Below is a small trained network, with its code and all its weights. Each question gives an input and a target symbol and asks what happens when units are switched off, that is, made to give their printed mean instead of their output.

import numpy as np


def w(rows, s, z=0):
    codes = np.array(rows[::2]) - 128.0
    scale = np.full(codes.shape[1], s)
    scale[-1] = z or s
    return codes * scale


def norm(h):
    return h / np.sqrt((h * h).mean(-1, keepdims=True) + 1e-5)


def f(y):
    return y / 2 * (1 + np.tanh(0.7978845608 * (y + 0.044715 * y**3)))


def softmax(a):
    e = np.exp(a - a.max(-1, keepdims=True))
    return e / e.sum(-1, keepdims=True)


def log_softmax(a):
    a = a - a.max(-1, keepdims=True)
    return a - np.log(np.exp(a).sum(-1, keepdims=True))


def net(x, mask):
    ids = ['γδεζηθλμστφω'.index(c) for c in x.split()]
    T = len(ids)
    res = E[ids] + P[:T]
    u = 0
    for l in range(3):
        r = norm(res)
        for j in range(3):
            rows = slice(2 * j, 2 * j + 2)
            q, k, v = (r @ M[l][rows].T for M in (Q, K, V))
            z = softmax(np.where(np.tri(T) > 0, q @ k.T / 2**0.5, -1e9)) @ v
            o = O[l][rows]
            res = res + np.where(mask[u + j], z, o[:, -1]) @ o[:, :-1]
        u += 3
        y = f(norm(res) @ A[l][:, :-1].T + A[l][:, -1])
        res = res + np.where(mask[u : u + 4], y, B[l][:, -1]) @ B[l][:, :-1]
        u += 4
    return log_softmax(norm(res)[-1] @ U[:, :-1].T + U[:, -1])


Q, K, V, O, A, B = {}, {}, {}, {}, {}, {}
E = w([
[201,137,142,126,218],'γ',
[51,129,58,70,167],'δ',
[96,132,67,88,73],'ε',
[118,63,86,156,46],'ζ',
[145,245,171,122,164],'η',
[99,146,164,117,60],'θ',
[18,99,177,138,137],'λ',
[77,165,123,102,76],'μ',
[78,235,133,65,248],'σ',
[192,138,178,93,81],'τ',
[46,140,71,111,66],'φ',
[123,158,114,55,138],'ω',
],0.017)
P = w([
[88,97,147,131,119],'0',
[156,254,145,14,73],'1',
[160,232,147,64,98],'2',
[143,234,153,113,104],'3',
[152,238,133,123,110],'4',
[154,229,111,135,112],'5',
[156,229,117,165,124],'6',
[166,240,106,176,121],'7',
[153,227,95,195,118],'8',
[155,229,74,223,110],'9',
[149,229,72,215,121],'10',
[150,233,94,236,121],'11',
],0.0082)
Q[0] = w([
[44,34,202,146,233],'0.h1',
[116,204,124,179,163],'0.h1',
[92,163,24,201,127],'0.h2',
[251,15,200,145,170],'0.h2',
[104,197,75,130,132],'0.h3',
[166,129,119,158,139],'0.h3',
],0.025)
K[0] = w([
[12,61,190,39,180],'0.h1',
[135,178,159,217,176],'0.h1',
[137,218,141,122,49],'0.h2',
[4,19,154,101,119],'0.h2',
[88,188,92,200,168],'0.h3',
[163,129,126,116,98],'0.h3',
],0.023)
V[0] = w([
[136,105,25,141,254],'0.h1',
[227,133,134,154,71],'0.h1',
[190,229,158,92,102],'0.h2',
[125,174,167,221,118],'0.h2',
[186,107,177,212,33],'0.h3',
[180,223,125,72,135],'0.h3',
],0.029)
O[0] = w([
[134,192,130,199,5,42],'0.h1',
[201,110,50,61,144,166],'0.h1',
[74,166,108,144,242,252],'0.h2',
[153,159,208,162,170,127],'0.h2',
[217,110,221,190,108,69],'0.h3',
[147,220,54,183,142,193],'0.h3',
],0.019,0.038)
A[0] = w([
[130,150,200,121,169,80],'0.n1',
[254,133,99,101,139,250],'0.n2',
[141,132,171,175,106,46],'0.n3',
[181,82,42,89,94,123],'0.n4',
],0.034,0.0025)
B[0] = w([
[162,128,31,132,129,188],'0.n1',
[127,138,10,91,253,246],'0.n2',
[137,167,131,248,110,129],'0.n3',
[130,228,234,123,188,214],'0.n4',
],0.022,0.012)
Q[1] = w([
[146,132,165,141,138],'1.h1',
[134,90,226,104,41],'1.h1',
[152,116,130,84,128],'1.h2',
[29,117,146,116,157],'1.h2',
[112,93,115,61,59],'1.h3',
[189,190,90,93,2],'1.h3',
],0.032)
K[1] = w([
[116,97,138,132,108],'1.h1',
[205,157,59,172,235],'1.h1',
[120,176,139,62,109],'1.h2',
[122,159,192,208,205],'1.h2',
[82,169,79,73,109],'1.h3',
[30,145,80,202,3],'1.h3',
],0.028)
V[1] = w([
[117,252,224,54,248],'1.h1',
[217,103,27,219,242],'1.h1',
[43,70,221,212,207],'1.h2',
[22,214,210,169,160],'1.h2',
[117,85,104,102,143],'1.h3',
[49,70,110,115,205],'1.h3',
],0.022)
O[1] = w([
[60,30,171,162,166,169],'1.h1',
[118,129,16,208,109,88],'1.h1',
[88,109,248,89,189,192],'1.h2',
[50,210,174,97,131,214],'1.h2',
[134,145,150,141,112,174],'1.h3',
[96,166,216,173,91,254],'1.h3',
],0.019,0.023)
A[1] = w([
[130,105,139,108,252,234],'1.n1',
[140,28,176,178,126,2],'1.n2',
[192,198,101,142,173,219],'1.n3',
[246,130,146,164,171,16],'1.n4',
],0.032,0.0022)
B[1] = w([
[192,226,149,180,141,252],'1.n1',
[253,114,111,163,125,130],'1.n2',
[142,215,157,194,83,184],'1.n3',
[26,68,81,27,103,140],'1.n4',
],0.028,0.042)
Q[2] = w([
[109,172,162,211,152],'2.h1',
[129,73,125,215,187],'2.h1',
[108,252,198,127,81],'2.h2',
[194,187,127,139,119],'2.h2',
[144,220,152,196,66],'2.h3',
[2,187,107,108,169],'2.h3',
],0.025)
K[2] = w([
[220,42,152,177,140],'2.h1',
[129,134,73,168,184],'2.h1',
[107,21,106,175,4],'2.h2',
[76,6,43,102,116],'2.h2',
[128,233,105,225,71],'2.h3',
[239,104,80,53,34],'2.h3',
],0.022)
V[2] = w([
[201,129,255,197,76],'2.h1',
[185,67,61,99,100],'2.h1',
[206,187,177,187,143],'2.h2',
[144,188,152,85,75],'2.h2',
[189,198,145,93,31],'2.h3',
[155,185,93,253,104],'2.h3',
],0.037)
O[2] = w([
[177,253,147,91,98,138],'2.h1',
[182,112,104,135,207,2],'2.h1',
[170,65,146,188,88,113],'2.h2',
[126,77,108,81,106,152],'2.h2',
[151,104,95,48,37,159],'2.h3',
[118,73,126,193,62,254],'2.h3',
],0.029)
A[2] = w([
[255,45,163,93,155,13],'2.n1',
[180,139,85,120,180,46],'2.n2',
[175,147,182,21,95,251],'2.n3',
[157,33,132,214,170,94],'2.n4',
],0.035,0.0027)
B[2] = w([
[124,154,122,254,158,131],'2.n1',
[108,118,75,104,132,192],'2.n2',
[148,44,105,143,123,250],'2.n3',
[158,63,128,63,129,205],'2.n4',
],0.045,0.013)
U = w([
[140,94,76,170,26,95],'γ',
[100,82,91,63,125,111],'δ',
[102,96,249,117,155,144],'ε',
[146,54,112,175,178,160],'ζ',
[183,150,136,222,145,99],'η',
[193,141,59,154,190,177],'θ',
[161,114,186,105,134,156],'λ',
[157,186,166,228,105,41],'μ',
[14,196,71,138,135,7],'σ',
[98,97,93,170,160,195],'τ',
[196,140,190,118,121,108],'φ',
[70,128,97,132,139,253],'ω',
],0.011,0.0054)

Each question gives the input, a string of symbols that net reads in full, and the target symbol t.
The units are the heads (2 rows each of Q, K, V and O) and the neurons (one row each of A and B). Each row of codes is followed by its name. A weight is (code - 128) times the scale printed after its matrix; where a second scale follows, it is the last column's (O, A, B and U).
mask holds one flag per unit, layer by layer, with each layer's heads first. A switched-off unit (its flag False) gives its mean, the last column of its rows in O or B, instead of its output. The means were averaged over made-up inputs and are rounded, as every weight is.
A unit's drop is (log p(t) with every unit on - log p(t) with that unit switched off) / (log p(t) with every unit on - log p(t) with every unit switched off).
The circuit of an input: a set's keep is (log p(t) with only the set's units on - log p(t) with every unit switched off) / (log p(t) with every unit on - log p(t) with every unit switched off). Starting from the 12 units with the biggest drops (on a tie, the unit counted first), units are removed one at a time, each time the one whose removal leaves the highest keep (on an exact tie, the one counted first), for as long as the keep stays at least 0.8.
circuit, biggest first: the units of the circuit, biggest drop first
unit that matters most: the unit with the biggest drop
top k neurons: the k neurons with the biggest drops, biggest first
top k neurons in layer l: the k neurons of layer l with the biggest drops, biggest first
heads that matter: for each layer, one digit per head in row order, 1 if its drop is at least 0.15 and else 0, layers parted by /
drop of u: that unit's drop, to one decimal
input τ ω γ θ τ, target ζ: unit that matters most : 2.h1
input γ ω μ ε τ ω τ λ ζ γ θ φ, target γ: circuit, biggest first : [0.h1 2.h3]
input τ φ τ, target ζ: top 2 neurons : [2.n4 1.n4]
input μ μ ω, target μ: heads that matter : 111 / 000 / 110
input φ τ τ θ τ θ, target θ: circuit, biggest first : [0.h1 0.h2 1.h2]
input μ τ τ η η θ τ ζ μ, target μ: heads that matter : 011 / 000 / 110
input λ θ λ λ ω τ η τ, target θ: circuit, biggest first : [0.n2 0.h2]
input γ ζ τ φ ζ, target γ: circuit, biggest first : [0.h1 2.h3 2.h2]
input ε θ λ, target ε: top 2 neurons : [0.n4 0.n2]
input θ μ γ ω, target γ: circuit, biggest first : [0.h1 2.h2]
input μ η λ τ φ σ, target μ: heads that matter : 111 / 110 / 110
input δ ζ τ τ ω θ γ ω τ γ η η, target γ: heads that matter : 100 / 000 / 001
input θ λ η τ ε, target θ: heads that matter : 111 / 010 / 100
input μ η ω, target μ: circuit, biggest first : [2.h2]
input τ φ λ ω ζ μ γ μ, target γ: heads that matter : 100 / 000 / 000
input ω ω ω τ ε ω ω μ λ, target ε: heads that matter : 101 / 010 / 000
input θ ω φ ω ω φ σ λ ζ τ, target θ: top 2 neurons in layer 0 : [0.n2 0.n1]
input μ ω μ η ζ φ λ, target μ: heads that matter : 011 / 100 / 110
input λ ω τ ω ε τ τ ω θ μ, target θ: top 2 neurons : [0.n4 2.n3]
input ζ η ζ ω φ, target θ: unit that matters most : 0.h3
input γ ω τ τ γ η ω, target γ: top 2 neurons : [1.n1 0.n2]
input δ μ ζ γ ω ω τ ω μ η λ γ, target γ: drop of 0.h2 : 0.2
input θ ω θ ω ζ, target η: drop of 0.h1 : 0.8
